Below is a small trained network, with its code and all its weights. Each question gives an input and a class and asks what happens when units are switched off, that is, made to give their printed mean instead of their output.

import numpy as np


def w(rows, s, z=0):
    codes = np.array(rows[::2]) - 128.0
    scale = np.full(codes.shape[1], s)
    scale[-1] = z or s
    return codes * scale


def norm(h):
    return h / np.sqrt((h * h).mean(-1, keepdims=True) + 1e-5)


def f(y):
    return y / 2 * (1 + np.tanh(0.7978845608 * (y + 0.044715 * y**3)))


def log_softmax(a):
    a = a - a.max(-1, keepdims=True)
    return a - np.log(np.exp(a).sum(-1, keepdims=True))


def net(x, mask):
    res = np.array(x, float).reshape(1, 5) / 4 @ E
    u = 0
    for l in range(2):
        y = f(norm(res) @ A[l][:, :-1].T + A[l][:, -1])
        res = res + np.where(mask[u : u + 12], y, B[l][:, -1]) @ B[l][:, :-1]
        u += 12
    return log_softmax(norm(res)[-1] @ U[:, :-1].T + U[:, -1])


A, B = {}, {}
E = w([
[124,126,124,137,138,126],'x0',
[199,247,80,188,98,187],'x1',
[3,185,128,104,88,223],'x2',
[146,73,97,92,204,202],'x3',
[125,125,125,133,130,127],'x4',
],0.0039)
A[0] = w([
[14,106,148,103,107,137,6],'L0N0',
[91,110,124,171,103,207,132],'L0N1',
[231,129,94,201,68,137,159],'L0N2',
[136,132,80,111,218,158,158],'L0N3',
[110,55,120,206,98,115,149],'L0N4',
[182,119,112,131,123,113,233],'L0N5',
[144,176,92,185,170,135,137],'L0N6',
[142,21,192,144,112,43,106],'L0N7',
[2,137,198,94,128,136,67],'L0N8',
[129,81,145,160,160,125,209],'L0N9',
[100,166,122,118,164,173,1],'L0N10',
[144,152,220,75,69,127,188],'L0N11',
],0.0055,0.0022)
B[0] = w([
[141,93,130,144,89,120,167],'L0N0',
[95,193,131,97,91,128,158],'L0N1',
[163,117,195,192,114,103,225],'L0N2',
[164,110,104,51,111,156,187],'L0N3',
[140,166,137,57,90,119,149],'L0N4',
[158,108,167,116,127,97,197],'L0N5',
[174,127,205,137,45,158,163],'L0N6',
[42,234,223,85,144,83,255],'L0N7',
[164,1,99,183,79,97,201],'L0N8',
[143,156,99,125,144,40,184],'L0N9',
[93,174,132,141,138,181,117],'L0N10',
[122,121,129,167,187,79,167],'L0N11',
],0.005,0.0032)
A[1] = w([
[254,97,49,136,180,156,46],'L1N0',
[120,36,83,35,194,111,101],'L1N1',
[121,189,88,55,166,135,103],'L1N2',
[109,155,39,216,72,190,130],'L1N3',
[85,142,188,182,40,79,155],'L1N4',
[27,98,130,68,174,206,253],'L1N5',
[200,177,176,87,146,214,109],'L1N6',
[142,108,147,157,138,92,103],'L1N7',
[123,105,145,54,194,27,97],'L1N8',
[105,191,114,108,85,150,122],'L1N9',
[189,120,139,70,197,91,74],'L1N10',
[28,98,54,86,84,82,99],'L1N11',
],0.0075,0.0034)
B[1] = w([
[2,57,211,170,136,125,169],'L1N0',
[190,179,96,113,100,112,218],'L1N1',
[142,113,136,154,193,225,132],'L1N2',
[81,139,159,71,188,120,197],'L1N3',
[78,148,107,132,110,112,243],'L1N4',
[245,149,121,118,106,94,221],'L1N5',
[134,49,98,133,149,138,181],'L1N6',
[141,134,91,146,98,133,149],'L1N7',
[74,173,95,112,194,244,255],'L1N8',
[87,146,147,111,220,116,146],'L1N9',
[112,104,145,151,104,202,187],'L1N10',
[150,63,96,181,110,127,188],'L1N11',
],0.0067,0.0053)
U = w([
[8,238,180,116,170,93,216],'0',
[161,146,111,68,223,251,221],'1',
[193,195,182,227,55,56,6],'2',
[149,17,216,210,144,169,75],'3',
[46,53,59,184,41,76,81],'4',
[237,87,52,74,75,91,115],'5',
],0.016,0.0018)

Each question gives the input, the list of numbers given to net, and the class t.
The units are the neurons (one row each of A and B). Each row of codes is followed by its name. A weight is (code - 128) times the scale printed after its matrix; where a second scale follows, it is the last column's (A, B and U).
mask holds one flag per neuron, layer by layer. A switched-off neuron (its flag False) gives its mean, the last column of its row in B, instead of its output. The means were averaged over made-up inputs and are rounded, as every weight is.
A unit's drop is (log p(t) with every unit on - log p(t) with that unit switched off) / (log p(t) with every unit on - log p(t) with every unit switched off).
The circuit of an input: a set's keep is (log p(t) with only the set's units on - log p(t) with every unit switched off) / (log p(t) with every unit on - log p(t) with every unit switched off). Starting from the 12 units with the biggest drops (on a tie, the unit counted first), units are removed one at a time, each time the one whose removal leaves the highest keep (on an exact tie, the one counted first), for as long as the keep stays at least 0.8.
circuit, biggest first: the units of the circuit, biggest drop first
unit that matters most: the unit with the biggest drop
top k neurons: the k neurons with the biggest drops, biggest first
k most important neurons of layer l: the k neurons of layer l with the biggest drops, biggest first
drop when u is switched off: that unit's drop, to one decimal
input [4,-8,-7,0,-5], class 0: unit that matters most => L0N7
input [8,8,1,-1,2], class 0: circuit, biggest first => L1N3, L1N5
input [-2,8,0,2,-5], class 3: circuit, biggest first => L0N7, L1N0
input [-8,-1,8,1,-4], class 5: 3 most important neurons of layer 1 => L1N5, L1N0, L1N8
input [-2,0,-5,-5,0], class 0: top 2 neurons => L0N7, L1N5
input [-4,4,1,-5,5], class 0: top 2 neurons => L1N5, L1N3
input [-1,1,-1,4,-8], class 3: top 2 neurons => L1N0, L0N7
input [1,0,8,5,4], class 5: circuit, biggest first => L1N5, L1N8
input [4,-6,1,-4,8], class 4: 2 most important neurons of layer 0 => L0N8, L0N0
input [-1,-2,-5,1,-7], class 1: 3 most important neurons of layer 1 => L1N8, L1N0, L1N10
input [-6,-1,6,0,-8], class 4: 4 most important neurons of layer 0 => L0N8, L0N0, L0N3, L0N1
input [-4,-6,-2,1,5], class 1: 2 most important neurons of layer 1 => L1N8, L1N0
input [2,0,2,7,-3], class 5: top 2 neurons => L1N5, L1N8
input [2,-5,6,2,4], class 5: circuit, biggest first => L1N5
input [-2,0,6,-8,-6], class 4: top 3 neurons => L0N8, L1N11, L1N8
input [3,-5,1,8,3], class 5: top 2 neurons => L1N5, L1N1
input [-6,-7,-4,0,5], class 0: 2 most important neurons of layer 0 => L0N7, L0N3
input [7,-8,-2,5,-4], class 1: top 2 neurons => L1N8, L0N7
input [7,1,-5,5,-6], class 3: drop when L1N0 is switched off => 1.1
input [-5,-5,-4,2,-4], class 1: drop when L0N2 is switched off => 0.1
input [5,6,-2,2,7], class 3: drop when L0N7 is switched off => 0.2
input [2,-4,5,1,8], class 5: 2 most important neurons of layer 1 => L1N5, L1N0
